Below is a small trained network, with its code and all its weights. Each question gives an input and a target symbol and asks what happens when units are switched off, that is, made to give their printed mean instead of their output.

import numpy as np


def w(rows, s, z=0):
    codes = np.array(rows[::2]) - 128.0
    scale = np.full(codes.shape[1], s)
    scale[-1] = z or s
    return codes * scale


def norm(h):
    return h / np.sqrt((h * h).mean(-1, keepdims=True) + 1e-5)


def f(y):
    return y / 2 * (1 + np.tanh(0.7978845608 * (y + 0.044715 * y**3)))


def softmax(a):
    e = np.exp(a - a.max(-1, keepdims=True))
    return e / e.sum(-1, keepdims=True)


def log_softmax(a):
    a = a - a.max(-1, keepdims=True)
    return a - np.log(np.exp(a).sum(-1, keepdims=True))


def net(x, mask):
    ids = ['ΦΨΩαδεζθξ'.index(c) for c in x.split()]
    T = len(ids)
    res = E[ids] + P[:T]
    r = norm(res)
    for j in range(3):
        rows = slice(4 * j, 4 * j + 4)
        q, k, v = (r @ M[0][rows].T for M in (Q, K, V))
        z = softmax(np.where(np.tri(T) > 0, q @ k.T / 4**0.5, -1e9)) @ v
        o = O[0][rows]
        res = res + np.where(mask[j], z, o[:, -1]) @ o[:, :-1]
    y = f(norm(res) @ A[0][:, :-1].T + A[0][:, -1])
    res = res + np.where(mask[3:11], y, B[0][:, -1]) @ B[0][:, :-1]
    return log_softmax(norm(res)[-1] @ U[:, :-1].T + U[:, -1])


Q, K, V, O, A, B = {}, {}, {}, {}, {}, {}
E = w([
[125,152,116,165],'Φ',
[165,23,57,128],'Ψ',
[141,211,129,187],'Ω',
[73,75,209,3],'α',
[138,46,118,120],'δ',
[110,169,161,172],'ε',
[247,45,155,70],'ζ',
[99,138,125,188],'θ',
[176,95,121,8],'ξ',
],0.015)
P = w([
[65,161,65,136],'0',
[96,254,171,126],'1',
[84,205,142,139],'2',
[88,210,165,62],'3',
[110,112,47,124],'4',
[80,195,91,25],'5',
],0.0071)
Q[0] = w([
[155,151,177,94],'head 1',
[133,254,103,185],'head 1',
[144,197,134,27],'head 1',
[190,70,106,190],'head 1',
[116,171,77,160],'head 2',
[26,169,181,222],'head 2',
[121,121,123,30],'head 2',
[161,140,166,169],'head 2',
[119,157,27,167],'head 3',
[126,106,144,158],'head 3',
[18,168,154,58],'head 3',
[177,110,186,153],'head 3',
],0.0085)
K[0] = w([
[105,199,128,44],'head 1',
[138,125,82,125],'head 1',
[60,49,123,142],'head 1',
[132,203,111,143],'head 1',
[111,135,73,68],'head 2',
[119,160,183,100],'head 2',
[213,104,68,161],'head 2',
[93,1,92,156],'head 2',
[105,101,128,76],'head 3',
[207,157,149,131],'head 3',
[140,80,84,131],'head 3',
[91,135,127,170],'head 3',
],0.0094)
V[0] = w([
[212,111,214,31],'head 1',
[142,156,142,34],'head 1',
[53,184,114,123],'head 1',
[212,157,140,104],'head 1',
[150,140,137,146],'head 2',
[193,212,127,234],'head 2',
[72,98,104,123],'head 2',
[120,149,170,232],'head 2',
[52,242,96,167],'head 3',
[145,153,86,175],'head 3',
[129,255,201,23],'head 3',
[147,23,104,134],'head 3',
],0.0092)
O[0] = w([
[126,65,53,199,52],'head 1',
[105,57,48,224,173],'head 1',
[2,108,132,111,240],'head 1',
[155,47,118,161,82],'head 1',
[139,66,125,117,117],'head 2',
[189,95,25,79,146],'head 2',
[80,216,102,31,146],'head 2',
[211,101,28,33,123],'head 2',
[27,165,18,52,254],'head 3',
[219,85,83,121,125],'head 3',
[80,100,50,180,244],'head 3',
[230,213,153,103,48],'head 3',
],0.0062,0.0027)
A[0] = w([
[158,63,121,93,148],'neuron 1',
[143,154,75,119,103],'neuron 2',
[83,52,158,39,147],'neuron 3',
[244,159,68,150,46],'neuron 4',
[47,2,204,175,32],'neuron 5',
[199,78,95,115,132],'neuron 6',
[15,38,109,194,89],'neuron 7',
[140,131,159,140,2],'neuron 8',
],0.0081,0.0024)
B[0] = w([
[99,87,168,8,143],'neuron 1',
[210,195,72,155,145],'neuron 2',
[119,44,157,140,208],'neuron 3',
[160,17,112,162,124],'neuron 4',
[129,76,224,165,194],'neuron 5',
[101,7,179,69,133],'neuron 6',
[22,107,129,112,252],'neuron 7',
[126,253,112,170,104],'neuron 8',
],0.0052,0.0044)
U = w([
[151,115,71,78,16],'Φ',
[228,125,199,98,101],'Ψ',
[156,107,90,94,126],'Ω',
[113,96,162,164,27],'α',
[216,156,203,117,7],'δ',
[128,113,57,76,101],'ε',
[254,23,127,217,210],'ζ',
[142,149,107,36,189],'θ',
[151,63,157,195,238],'ξ',
],0.0082,0.0022)

Each question gives the input, a string of symbols that net reads in full, and the target symbol t.
The units are the heads (4 rows each of Q, K, V and O) and the neurons (one row each of A and B). Each row of codes is followed by its name. A weight is (code - 128) times the scale printed after its matrix; where a second scale follows, it is the last column's (O, A, B and U).
mask holds one flag per unit, heads first, then neurons. A switched-off unit (its flag False) gives its mean, the last column of its rows in O or B, instead of its output. The means were averaged over made-up inputs and are rounded, as every weight is.
A unit's drop is (log p(t) with every unit on - log p(t) with that unit switched off) / (log p(t) with every unit on - log p(t) with every unit switched off).
The circuit of an input: a set's keep is (log p(t) with only the set's units on - log p(t) with every unit switched off) / (log p(t) with every unit on - log p(t) with every unit switched off). Starting from all 11 units, units are removed one at a time, each time the one whose removal leaves the highest keep (on an exact tie, the one counted first), for as long as the keep stays at least 0.8.
units of the circuit, in order: the units of the circuit, biggest drop first
heads that matter: for each layer, one digit per head in row order, 1 if its drop is at least 0.15 and else 0, layers parted by /
drop when u is switched off: that unit's drop, to one decimal
input Φ θ ζ ζ ε, target ζ: heads that matter : 011
input ζ δ Ψ, target ζ: heads that matter : 101
input ζ Ω ξ Ω, target ζ: heads that matter : 100
input ζ ε Φ Ω, target ζ: heads that matter : 110
input Ψ Ψ θ Ψ Ψ, target Ψ: heads that matter : 101
input Φ Ψ ζ ζ Ψ, target ζ: heads that matter : 101
input Φ ε Ψ Ψ Ψ Φ, target Ψ: units of the circuit, in order : (head 3)
input ξ ζ ζ, target ζ: heads that matter : 100
input ζ α δ, target ζ: heads that matter : 101
input θ θ θ, target θ: heads that matter : 100
input Ψ θ θ, target θ: heads that matter : 110
input ζ Φ θ θ, target ζ: heads that matter : 111
input ξ ξ Φ ζ Φ θ, target ξ: units of the circuit, in order : (head 3; head 1)
input Φ θ Ψ, target θ: units of the circuit, in order : (head 1)
input ζ Ω Ψ Φ θ, target ζ: units of the circuit, in order : (head 3; head 2)
input ξ ξ Ψ ζ α, target ξ: drop when head 1 is switched off : 0.4
input Φ Ψ ζ ζ δ, target ζ: drop when head 1 is switched off : 0.4
input ζ ζ Ψ δ Ω ζ, target ζ: drop when head 1 is switched off : 0.7
